Below are the code and all the weights of a small trained network. Each question names an input and a class and asks about switching units off, where a switched-off unit gives its printed mean instead of its output.

import numpy as np


def w(rows, s, z=0):
    codes = np.array(rows[::2]) - 128.0
    scale = np.full(codes.shape[1], s)
    scale[-1] = z or s
    return codes * scale


def norm(h):
    return h / np.sqrt((h * h).mean(-1, keepdims=True) + 1e-5)


def f(y):
    return np.maximum(y, 0)


def log_softmax(a):
    a = a - a.max(-1, keepdims=True)
    return a - np.log(np.exp(a).sum(-1, keepdims=True))


def net(x, mask):
    res = np.array(x, float).reshape(1, 7) / 4 @ E
    u = 0
    for l in range(3):
        y = f(norm(res) @ A[l][:, :-1].T + A[l][:, -1])
        res = res + np.where(mask[u : u + 13], y, B[l][:, -1]) @ B[l][:, :-1]
        u += 13
    return log_softmax(norm(res)[-1] @ U[:, :-1].T + U[:, -1])


A, B = {}, {}
E = w([
[129,129,127,130,126,126,128],'x0',
[128,129,129,127,131,128,130],'x1',
[169,177,48,139,126,78,203],'x2',
[225,44,107,219,114,102,70],'x3',
[125,127,127,129,125,127,130],'x4',
[134,4,105,34,144,123,200],'x5',
[89,104,138,196,216,110,166],'x6',
],0.0031)
A[0] = w([
[198,172,56,170,141,79,221,76],'L0N0',
[106,6,124,74,179,118,165,62],'L0N1',
[135,196,97,155,142,123,55,5],'L0N2',
[61,236,101,146,104,136,110,132],'L0N3',
[102,83,227,144,183,161,95,41],'L0N4',
[170,164,73,93,139,44,208,73],'L0N5',
[98,30,197,99,125,185,75,13],'L0N6',
[63,114,102,198,254,165,223,46],'L0N7',
[137,37,78,73,154,76,120,38],'L0N8',
[182,137,79,137,183,119,188,39],'L0N9',
[80,91,107,50,111,145,196,97],'L0N10',
[115,64,143,245,159,141,178,129],'L0N11',
[196,93,126,195,74,124,117,33],'L0N12',
],0.0034,0.0021)
B[0] = w([
[51,114,107,151,121,166,62,235],'L0N0',
[139,142,182,183,77,151,143,248],'L0N1',
[152,127,182,174,99,132,193,167],'L0N2',
[144,110,191,157,148,142,191,254],'L0N3',
[56,124,76,141,92,127,96,183],'L0N4',
[23,90,116,169,103,197,80,222],'L0N5',
[55,157,64,172,107,148,128,197],'L0N6',
[121,163,173,78,100,3,68,233],'L0N7',
[163,147,172,201,82,165,210,202],'L0N8',
[88,110,102,131,70,139,98,172],'L0N9',
[164,165,196,237,137,143,140,243],'L0N10',
[160,140,147,91,134,82,86,236],'L0N11',
[157,119,124,130,218,131,113,189],'L0N12',
],0.0042,0.0021)
A[1] = w([
[124,135,93,117,105,183,96,84],'L1N0',
[94,96,173,99,90,146,81,28],'L1N1',
[153,181,151,183,183,133,111,47],'L1N2',
[211,133,130,85,96,175,119,64],'L1N3',
[72,132,197,70,146,134,144,185],'L1N4',
[159,160,5,175,108,69,179,111],'L1N5',
[136,202,2,142,125,84,196,94],'L1N6',
[185,185,68,59,48,186,127,131],'L1N7',
[81,99,161,138,139,163,81,2],'L1N8',
[88,164,114,175,134,127,70,116],'L1N9',
[155,176,137,136,105,135,109,84],'L1N10',
[158,71,145,84,156,156,166,90],'L1N11',
[174,146,106,83,100,154,118,49],'L1N12',
],0.0044,0.0021)
B[1] = w([
[101,137,120,106,127,66,129,152],'L1N0',
[64,135,47,205,136,109,118,164],'L1N1',
[138,113,197,138,14,153,196,183],'L1N2',
[97,136,185,123,178,55,130,159],'L1N3',
[236,146,24,178,150,126,97,254],'L1N4',
[22,98,206,124,190,217,38,192],'L1N5',
[17,63,151,188,110,195,19,185],'L1N6',
[47,85,208,163,203,3,97,202],'L1N7',
[83,131,25,139,99,153,124,156],'L1N8',
[129,92,152,121,29,127,234,221],'L1N9',
[103,99,172,155,114,123,152,162],'L1N10',
[113,147,139,183,95,106,170,157],'L1N11',
[108,114,196,127,144,69,82,139],'L1N12',
],0.0032,0.0028)
A[2] = w([
[252,58,53,170,170,115,94,43],'L2N0',
[136,96,177,35,54,157,70,221],'L2N1',
[197,188,148,192,129,139,149,2],'L2N2',
[93,163,190,166,111,144,201,188],'L2N3',
[109,149,152,143,85,87,47,129],'L2N4',
[124,17,92,85,144,127,244,135],'L2N5',
[117,140,146,92,133,2,90,99],'L2N6',
[99,185,115,57,214,152,191,29],'L2N7',
[111,154,140,75,133,130,132,114],'L2N8',
[81,137,36,149,93,178,104,13],'L2N9',
[156,72,159,206,125,143,131,187],'L2N10',
[70,199,113,107,145,147,200,97],'L2N11',
[136,122,190,158,109,53,112,115],'L2N12',
],0.0053,0.0012)
B[2] = w([
[164,224,72,38,172,192,89,180],'L2N0',
[117,148,131,204,203,76,130,167],'L2N1',
[111,102,154,121,76,167,199,170],'L2N2',
[188,72,97,108,91,128,120,255],'L2N3',
[111,89,100,107,174,107,209,214],'L2N4',
[119,238,249,253,60,148,174,181],'L2N5',
[125,58,174,83,204,88,158,170],'L2N6',
[227,140,72,94,147,144,26,159],'L2N7',
[195,114,97,164,171,117,116,143],'L2N8',
[101,51,97,84,87,120,124,171],'L2N9',
[133,186,82,18,111,137,140,243],'L2N10',
[215,95,74,81,157,147,79,199],'L2N11',
[128,123,137,61,170,107,185,217],'L2N12',
],0.0045,0.0048)
U = w([
[132,98,102,96,108,121,168,254],'0',
[155,194,187,208,59,157,203,105],'1',
[223,170,51,96,173,156,43,87],'2',
[2,82,86,184,111,146,52,84],'3',
[108,113,187,122,216,27,151,76],'4',
],0.0077,0.0067)

Each question gives the input, the list of numbers given to net, and the class t.
The units are the neurons (one row each of A and B). Each row of codes is followed by its name. A weight is (code - 128) times the scale printed after its matrix; where a second scale follows, it is the last column's (A, B and U).
mask holds one flag per neuron, layer by layer. A switched-off neuron (its flag False) gives its mean, the last column of its row in B, instead of its output. The means were averaged over made-up inputs and are rounded, as every weight is.
A unit's drop is (log p(t) with every unit on - log p(t) with that unit switched off) / (log p(t) with every unit on - log p(t) with every unit switched off).
The circuit of an input: a set's keep is (log p(t) with only the set's units on - log p(t) with every unit switched off) / (log p(t) with every unit on - log p(t) with every unit switched off). Starting from the 12 units with the biggest drops (on a tie, the unit counted first), units are removed one at a time, each time the one whose removal leaves the highest keep (on an exact tie, the one counted first), for as long as the keep stays at least 0.8.
units of the circuit, in order: the units of the circuit, biggest drop first
k most important neurons: the k neurons with the biggest drops, biggest first
top k neurons in layer l: the k neurons of layer l with the biggest drops, biggest first
drop when u is switched off: that unit's drop, to one decimal
input [7,3,6,-7,-6,-1,-8], class 4: top neuron in layer 1	[L1N7]
input [6,4,4,7,-1,-1,5], class 2: 2 most important neurons	[L2N0 L1N7]
input [-5,4,-8,0,-6,6,-8], class 3: units of the circuit, in order	[L0N6 L1N1 L2N1]
input [1,-1,7,6,-2,3,6], class 3: units of the circuit, in order	[L1N5 L0N0 L1N6]
input [4,0,3,7,6,6,3], class 2: top 2 neurons in layer 1	[L1N9 L1N2]
input [2,-6,7,7,-5,2,5], class 2: 2 most important neurons	[L2N0 L0N11]
input [-5,1,-8,3,5,4,7], class 3: units of the circuit, in order	[L0N6 L0N4]
input [-2,0,6,2,5,-3,5], class 3: 3 most important neurons	[L1N5 L1N6 L0N0]
input [-3,-1,-5,5,4,5,-5], class 1: top 3 neurons in layer 2	[L2N5 L2N11 L2N3]
input [8,-2,-5,6,4,5,-3], class 2: top 2 neurons in layer 2	[L2N0 L2N10]
input [-3,6,5,6,0,5,6], class 2: top 3 neurons in layer 0	[L0N11 L0N3 L0N0]
input [-4,0,-7,-6,-5,2,3], class 3: 2 most important neurons	[L0N4 L2N10]
input [-2,2,-3,-4,2,4,-1], class 1: top 2 neurons in layer 0	[L0N0 L0N5]
input [5,-3,0,1,-2,-6,-8], class 4: 2 most important neurons	[L1N7 L0N10]
input [5,-2,2,8,-3,0,3], class 2: units of the circuit, in order	[L2N0]
input [4,5,6,4,-2,-4,5], class 3: top 2 neurons in layer 0	[L0N0 L0N10]
input [-6,5,7,-8,2,-1,-8], class 2: top 2 neurons in layer 2	[L2N11 L2N7]
input [1,-2,7,-7,6,7,0], class 1: top 2 neurons in layer 2	[L2N5 L2N10]
input [2,-5,8,5,7,2,-6], class 3: top 2 neurons in layer 1	[L1N5 L1N6]
input [3,-1,-1,-2,-5,-3,4], class 0: top neuron in layer 0	[L0N3]
input [2,5,-8,-8,-2,0,4], class 2: top 2 neurons in layer 0	[L0N5 L0N0]
input [0,-4,3,-1,-1,4,2], class 1: drop when L0N0 is switched off	-0.1
input [2,3,-5,4,-7,-6,5], class 0: drop when L2N10 is switched off	0.3
input [-8,-8,-1,-4,3,1,-6], class 4: drop when L1N7 is switched off	0.2
input [-7,-8,-2,5,8,-6,7], class 0: top 2 neurons in layer 2	[L2N5 L2N10]
